Below are the code and all the weights of a small trained network. Each question names an input and a class and asks about switching units off, where a switched-off unit gives its printed mean instead of its output.

import numpy as np


def w(rows, s, z=0):
    codes = np.array(rows[::2]) - 128.0
    scale = np.full(codes.shape[1], s)
    scale[-1] = z or s
    return codes * scale


def f(y):
    return y / 2 * (1 + np.tanh(0.7978845608 * (y + 0.044715 * y**3)))


def log_softmax(a):
    a = a - a.max(-1, keepdims=True)
    return a - np.log(np.exp(a).sum(-1, keepdims=True))


def net(x, mask):
    res = np.array(x, float).reshape(1, 6) / 4 @ E
    y = f(res @ A[0][:, :-1].T + A[0][:, -1])
    res = res + np.where(mask, y, B[0][:, -1]) @ B[0][:, :-1]
    return log_softmax(res[-1] @ U[:, :-1].T + U[:, -1])


A, B = {}, {}
E = w([
[169,231,100,193,147,133,132,115,87,184,116],'x0',
[136,130,129,108,126,124,138,126,129,132,128],'x1',
[143,112,125,154,121,142,128,104,135,107,125],'x2',
[130,134,128,100,141,128,129,116,136,136,111],'x3',
[171,126,116,124,122,97,89,162,93,73,3],'x4',
[92,123,68,150,93,39,132,87,175,135,121],'x5',
],0.018)
A[0] = w([
[47,124,189,118,128,189,189,122,195,118,174,187],'neuron 0',
[117,145,71,162,70,3,112,93,185,163,90,111],'neuron 1',
[166,105,254,106,146,200,98,129,75,131,164,253],'neuron 2',
[32,74,104,105,78,85,119,115,191,120,126,201],'neuron 3',
[74,44,204,99,107,146,128,135,230,151,181,187],'neuron 4',
[86,29,155,103,129,126,107,163,118,97,97,166],'neuron 5',
[72,164,107,151,144,194,195,64,168,201,188,150],'neuron 6',
],0.0097,0.0078)
B[0] = w([
[30,155,110,145,151,173,157,39,77,128,167,218],'neuron 0',
[32,112,82,109,153,116,60,51,84,83,136,229],'neuron 1',
[123,150,210,160,208,246,131,93,93,134,109,251],'neuron 2',
[69,57,72,150,96,104,149,133,186,87,97,222],'neuron 3',
[81,150,54,127,169,134,234,95,115,90,69,238],'neuron 4',
[136,67,184,22,98,167,114,214,105,77,86,218],'neuron 5',
[121,135,135,114,122,112,54,162,155,207,224,225],'neuron 6',
],0.012,0.02)
U = w([
[68,143,126,147,184,120,142,66,7,110,104,234],'0',
[155,70,209,90,134,162,143,187,101,92,110,118],'1',
[159,173,190,183,184,139,122,130,121,212,180,118],'2',
[209,224,135,182,122,145,131,171,25,152,18,180],'3',
[81,110,71,165,106,88,210,110,225,143,132,80],'4',
[111,52,147,111,72,42,113,130,147,91,88,3],'5',
[95,124,115,136,98,58,69,99,166,172,205,56],'6',
],0.012,0.0041)

Each question gives the input, the list of numbers given to net, and the class t.
The units are the neurons (one row each of A and B). Each row of codes is followed by its name. A weight is (code - 128) times the scale printed after its matrix; where a second scale follows, it is the last column's (A, B and U).
mask holds one flag per neuron, in row order. A switched-off neuron (its flag False) gives its mean, the last column of its row in B, instead of its output. The means were averaged over made-up inputs and are rounded, as every weight is.
A unit's drop is (log p(t) with every unit on - log p(t) with that unit switched off) / (log p(t) with every unit on - log p(t) with every unit switched off).
The circuit of an input: a set's keep is (log p(t) with only the set's units on - log p(t) with every unit switched off) / (log p(t) with every unit on - log p(t) with every unit switched off). Starting from all 7 units, units are removed one at a time, each time the one whose removal leaves the highest keep (on an exact tie, the one counted first), for as long as the keep stays at least 0.8.
circuit, biggest first: the units of the circuit, biggest drop first
top k neurons: the k neurons with the biggest drops, biggest first
drop when u is switched off: that unit's drop, to one decimal
input [1,6,6,-6,6,-8], class 3: circuit, biggest first => neuron 3; neuron 1
input [-6,0,-2,5,0,3], class 4: top 2 neurons => neuron 4; neuron 3
input [4,1,0,-4,0,8], class 6: circuit, biggest first => neuron 2; neuron 4
input [0,5,4,0,0,5], class 4: circuit, biggest first => neuron 2
input [-4,-2,0,-7,-1,4], class 4: top 2 neurons => neuron 3; neuron 2
input [0,2,1,8,-2,6], class 4: top 2 neurons => neuron 3; neuron 2
input [-7,4,4,-4,5,0], class 1: top 2 neurons => neuron 5; neuron 1
input [8,-7,3,3,0,3], class 6: circuit, biggest first => neuron 2; neuron 4
input [-7,-4,0,5,-6,1], class 4: top 2 neurons => neuron 3; neuron 1
input [1,7,-6,5,-5,-3], class 2: top 2 neurons => neuron 6; neuron 1
input [1,-2,-8,-7,-2,-7], class 2: top 2 neurons => neuron 1; neuron 4
input [2,-3,-7,-2,-4,1], class 6: top 2 neurons => neuron 2; neuron 6
input [-6,-8,-8,-7,1,5], class 5: top 2 neurons => neuron 5; neuron 3
input [3,7,-6,-1,-6,-3], class 2: circuit, biggest first => neuron 6
input [6,4,-4,-2,0,-8], class 2: top 2 neurons => neuron 4; neuron 5
input [-5,-7,3,-8,1,5], class 5: drop when neuron 3 is switched off => 0.1
input [2,0,0,-6,-6,-6], class 2: drop when neuron 6 is switched off => 0.5
input [3,3,-6,1,-6,-1], class 2: drop when neuron 6 is switched off => 0.2
